[[5, 5, 6, 7, 6, 5],
 [8, 7, 2, 5, 7, 6]] ==> 6

[[141, 162, 230, 149, 98],
 [45, 122, 97, 187, 106],
 [224, 100, 173, 103, 140]] ==> 97

[[-896, 937, 461, 946],
 [-212, 335, -207, 276]] ==> 461

[[-46, -21, 27, -27, 35],
 [29, 39, 19, -41, -8]] ==> 27

[[-632, -465, -709, 397, -587],
 [-866, -829, -829, 428, 555]] ==> -709

[[82, 522, 578, 514, 597],
 [387, 464, 415, 525, 495],
 [253, 907, 818, 554, 561]] ==> 415
---
array([[44, 34, 74, 40, 92, 27, 12],
       [39, 43, 48, 46, 47, 37, 40]]) 74

array([ 27,   5,  -5,  10,  -2, -32,  25]) -5

array([[0, 5, 7, 3],
       [3, 4, 5, 8]]) 7

array([[318, 233, 233, 559, 677, 162],
       [908, 413, 647, 191, 859, 639],
       [663, 383, 530, 214, 844, 718]]) 233

array([[2, 2, 8, 3, 3, 4, 4],
       [1, 2, 7, 6, 3, 3, 4]]) 8

array([-367, -491,  503, -457, -575]) 503

array([8757, 7142, 5503, 1125, 4528]) 5503

array([ 21,  46, -38,  11]) -38
---
[-0.117 -0.078  0.160  0.045 -0.014  0.040] ==> -0.014
[ 1.7  0.6 -1.6  1.3 -0.7 -1.0  0.5] ==> -1.0
[  96.812 -160.074   91.463   57.062] ==> 91.463
[-0.12  0.01  0.05 -0.15  0.11] ==> -0.15
[ -2.989 -16.987  -9.896   7.642  15.097   0.955] ==> 15.097
[-0.073 -0.099 -0.190 -0.012 -0.066  0.114] ==> -0.066
[  1.9  -4.8  18.4 -11.8   6.1  -1.8] ==> 6.1
[-109.1  112.2  -26.9    0.8] ==> -26.9
[-1.78  0.70 -0.51  1.10  0.78  1.24] ==> 0.78
---
[[-3.30 -3.96 -5.16 -0.52 -3.29  2.28  1.98]
 [-1.33  0.38 -2.16 -0.15 -1.09  1.97  1.49]
 [ 1.21  2.10  0.42 -2.98 -1.06  0.12 -2.11]
 [-0.91 -3.93 -0.91  2.52 -1.04  2.11 -1.93]
 [-1.37  2.41 -0.65  0.71  2.68  2.32  1.21]
 [ 1.03 -1.74  1.05  2.71 -0.64  0.15  1.50]
 [ 0.55  0.18  1.13  0.69 -0.45  0.74  0.65]
 [-1.01 -0.06 -2.94 -2.14 -5.08  3.32  1.97]] → -3.29

[[-0.43  2.32 -0.46  1.03 -1.08  1.72]
 [-1.03  1.85 -1.50  0.84 -2.68  0.83]
 [ 2.28  0.49  1.75  0.57  0.10  0.86]
 [ 3.58  1.21  3.53  2.27  1.62  1.90]
 [-2.93  4.39 -2.41  2.81 -3.20  2.62]
 [ 4.84  0.85  4.57  3.17  1.68  1.84]
 [ 2.61 -0.54  2.13  3.54 -0.98 -0.44]
 [ 5.59  3.17  6.07  3.48  4.07  4.50]] → 1.03

[[ 0.98  0.35  0.40 -5.82  2.09  3.87 -3.82]
 [-3.39  3.99  3.76  0.86 -5.42 -3.71 -3.18]
 [-0.06  2.13  1.35 -5.50  3.19  1.73 -3.93]
 [-3.21  5.62  3.43 -4.26 -2.21 -4.35 -1.95]
 [-4.17  3.66  4.44  5.23 -3.68 -3.70 -4.73]] → 2.09

[[ 4.82  2.13  3.98  2.64  2.36  1.47  0.56  1.88]
 [-0.28 -0.01 -0.83 -0.04 -0.02  0.02 -0.27 -0.13]
 [ 0.45  0.13 -0.26  0.26  0.49  0.22 -0.65  0.34]
 [ 2.13  1.03  2.12  1.06  1.51  0.65 -0.34  1.24]
 [ 0.22  1.05  0.77  0.89  0.85  0.87 -0.55  0.56]
 [ 2.15  1.75  2.60  1.95  1.35  1.38 -0.04  1.11]
 [ 0.22  0.41 -1.14  1.08 -0.12  0.88 -0.13 -0.34]
 [ 1.30  1.44  3.59 -0.38  3.18 -0.12 -2.38  2.96]
 [ 0.98  0.91 -0.12  1.25  0.31  0.91  0.24  0.07]
 [ 0.33  0.75  1.12  0.96  0.15  0.72  0.70  0.13]
 [ 0.45  0.22  0.35  0.23  0.44  0.12 -0.24  0.37]] → 1.47

[[ 1.45 -2.06 -3.25 -2.49  4.66 -2.86 -1.32 -3.59  1.06 -3.83 -2.96]
 [ 4.53 -1.13  1.69 -4.55  2.74  1.21  3.31 -1.18  1.94  1.02 -0.29]
 [ 4.51 -2.59 -0.64  3.00 -2.36 -3.70  2.46 -0.92 -1.89  0.17  0.48]
 [ 2.90 -4.52 -0.67 -1.56 -3.05  2.54 -4.55 -0.98  1.44  2.27  1.59]
 [-2.88 -2.91 -0.50 -2.80  1.43  0.20 -2.75 -3.73  2.86  4.32  0.00]
 [ 4.16  1.27  1.75 -4.52 -3.23 -2.46  4.56 -2.18 -3.68 -0.14 -0.26]
 [-4.57 -0.26 -1.44  3.69 -3.38 -2.59 -1.20 -3.75  0.02 -3.54 -2.40]
 [-4.35 -2.96 -2.80  3.81  2.26  0.11  1.55  2.54 -3.86 -3.63  3.41]
 [ 2.44  1.01  4.47  3.65  2.30  0.56  0.69  2.71  1.75  0.88 -1.95]
 [-1.48  3.37  1.43  0.64  0.00  0.38 -2.14 -0.74 -0.67 -2.38  0.77]] → 1.06

[[-1.23  2.80  3.16 -1.22  3.67  1.71 -1.06 -1.04 -1.65  2.67 -1.03 -1.88]
 [ 1.78  1.46  1.58  1.48 -3.18 -3.11  1.11  1.52 -0.46  1.57  1.36 -0.21]
 [ 2.21 -1.28 -1.51  2.08 -1.26 -0.18  1.87  2.28 -0.47 -0.92  2.04 -1.03]
 [-2.19  0.15  0.40 -1.93  0.44  0.21 -2.04 -1.92  0.46  0.13 -1.89  1.15]
 [-1.38  1.87  2.13 -1.19  5.95  3.49 -1.25 -1.33 -2.53  1.76 -1.11 -4.26]
 [ 1.38  1.77  2.10  1.44 -1.72 -2.06  1.09  1.17 -0.74  1.92  1.16 -0.64]
 [-1.04  2.56  2.82 -1.11  2.80  1.60 -1.22 -1.00 -2.36  2.34 -1.23 -3.13]] → 2.67

[[ 0.99  0.16 -2.90  1.89  0.80 -0.91 -0.26 -1.88 -0.68]
 [-0.09 -0.01  0.27 -0.17 -0.09  0.11  0.01  0.20  0.05]
 [ 0.12  0.11 -0.53  0.29  0.00  0.04 -0.12 -0.06 -0.24]
 [-0.23  0.01  0.43 -0.40 -0.21  0.22  0.07  0.43  0.07]
 [ 0.50  0.06 -2.01  0.93  0.52 -0.80  0.13 -1.30 -0.34]
 [-0.73 -0.05  2.21 -1.35 -0.70  0.91  0.04  1.63  0.39]
 [ 0.07 -0.05 -1.15  0.07  0.29 -0.72  0.47 -0.82  0.00]
 [-1.58 -0.13  5.57 -2.93 -1.59  2.30 -0.17  3.82  0.95]
 [ 0.00 -0.03 -1.21 -0.03  0.22 -0.70  0.52 -0.70 -0.04]
 [-1.38 -0.10  4.98 -2.54 -1.42  2.11 -0.22  3.43  0.82]] → -0.26
